[124 110 118  88]  (40)
[114 122  77 172]  (90)
[109 157 131 101]  (3)
[136 146 102 128]  (172)
[112 111 113  90]  (51)
[145 122 172  77]  (125)
[117 142  65 133]  (77)
[118  89 138 161]  (208)
[149 188 137 159]  (69)
[115 176 126 140]  (16)
[127 114 159 115]  (158)
row of (40) | [124 110 118  88]
q: [118  88] | (40)
q: [122 172  77] | (125)
q: [112 111 113  90] | (51)

[191 147 152 165  61]  (103)
[159 101 140 147  88]  (115)
[167 143 162 151  88]  (92)
[191 128 173 166  58]  (168)
[111 211 147 115 164]  (175)
[ 89 120  97 105 170]  (155)
[143 162 151  86  88]  (52)
[147 104 142 148  88]  (18)
row of (18) | [147 104 142 148  88]
q: [167 142 162 152  88] | (92)
common (103) (115):  | [147]
q: [143 162 151  88] | (92)
common (175) (18):  | [147]

[ 95  74 160 118  93 113 116 112 121 178 100 185 141 177 112  99 123  85
  83 117 101 135 109  99 141 143  85 152 117 139 148 101 140 119] : (104)
[ 75  42 126 107 104 134 107  90  95 180 123 136 139 175 107 137 118 125
 110 144  97 123 136 119 129 122 120 138 123 117 123  86 166 119] : (80)
[ 75  77 140 110 117 138 104  86 123 161 139 148 134 149 122 130 126 125
 100 141  93  82 137 119 141 127 115 142 142 118 109  94 166 119] : (35)
q: [ 96  73 158 118  96 114 115 109 120 180  99 184 142 177 112  99 122  84
  83 118 101 135 110 100 139 144  85 152 118 140 147 102 140 117] | (104)
q: [ 75  42 126 107 104 134 107  90  95 180 123 136 139 175 107 137 118 125
 110 144  97 123 136 119 129 122 120 138 123 117 123  86 166 119] | (80)
q: [ 95  74 160 118  93 113 116 112 121 178 100 185 141 177 112  99 123  85
  83 117 101 135 109  99 141 143  85 152 117 139 148 101 140 119] | (104)

[178 145  93  41 117 148  95  85  91 135 139 142 184 120 130  73 128 188
  81 137 129 136] = (14)
[111 104 177 127 125  69 168 106 133 119  85 115 122 126 159 164  41 114
 152  90 139 176] = (5)
[107 100 156 130 133 102 132 111 162 169 135 145 194 125 171 167 110 129
 120  55 203 176] = (47)
[198 115 104 106 154 122 131 131  97 161  88  99 123 132 170  92 173 136
  68 164  69  92] = (88)
[111 104 177 127 125  69 168 129 133 119  85 115 140 126 159 164  41 114
 152  90 139 176] = (122)
[178 145  93  41 117 148  95  85  91 135 139 142 184 120 130  73 128 188
  81 137 129 148] = (105)
[178 145  93  70 117 148  95  85  91 135 139 142 184 120 130  73 128 188
  81 137 129 136] = (134)
row of (14) | [178 145  93  41 117 148  95  85  91 135 139 142 184 120 130  73 128 188
  81 137 129 136]
q: [112 105 176 127 125  69 169 106 134 119  85 115 122 126 159 165  41 115
 151  90 139 176] | (5)

[171  58 157 162 144 145 185 158 151 142 157 162 143 118] -> (118)
[180  60 190 164 147 152 194 172 165 168 175 187  90 107] -> (23)
[142 146 197 142 132 141 132 152 156 195 169 183 182 106] -> (127)
[ 95 193 119  98 115 117  79 107 106 134 113 114 189 129] -> (121)
[109 143  86 116 121 118 110 109 108  94 101  93 121 140] -> (141)
[121 167 154 105 124 127 106 128 135 159 138 147 180 121] -> (139)
[143 147 197 129 131 141 131 150 157 194 171 183 182 106] -> (74)
[151  71 115 151 140 136 168 140 131 107 128 126  63 132] -> (65)
common (127) (121):  | [106]
common (118) (127):  | [142]

[143 134 124 133 132 113 149  93 118 121  55 137 151 116 156 140  93 145
 137 138 109 149 175  79 135 115 104 139 111  90 126] = (49)
[118 121  55 137 151 116 155 140 131 108 168 109 134 180 101 172 125 117
  73 136 133 149 162  96 128 124 160 119 206 118 102] = (96)
[100 121 117 103 132 102 123 112 131 108 168 109 134 180 101 172 125 117
  73 136 133 149 162  96 128 124 160 119 206 118 102] = (19)
q: [144 134 123 132 132 112 149  93 118 121  54 138 151 115 156 140  93 144
 137 139 109 148 175  80 135 115 104 139 111  90 127] | (49)
q: [100 121 117 102 132 102 124 111 132 108 167 109 134 181 100 172 126 117
  74 136 134 148 162  97 128 122 159 119 206 120 102] | (19)
q: [118 121  55 137 151 116 155 140 131 108 168 109 134 180 101 172 125 117
  73 136 133 149 162  96 128 124 160 119 206 118 102] | (96)
row of (96) | [118 121  55 137 151 116 155 140 131 108 168 109 134 180 101 172 125 117
  73 136 133 149 162  96 128 124 160 119 206 118 102]
q: [134 124 133 132] | (49)
q: [149 175  79 135 115 104 139 111  90] | (49)
q: [118 121  55 137 151 116 156 140] | (49)

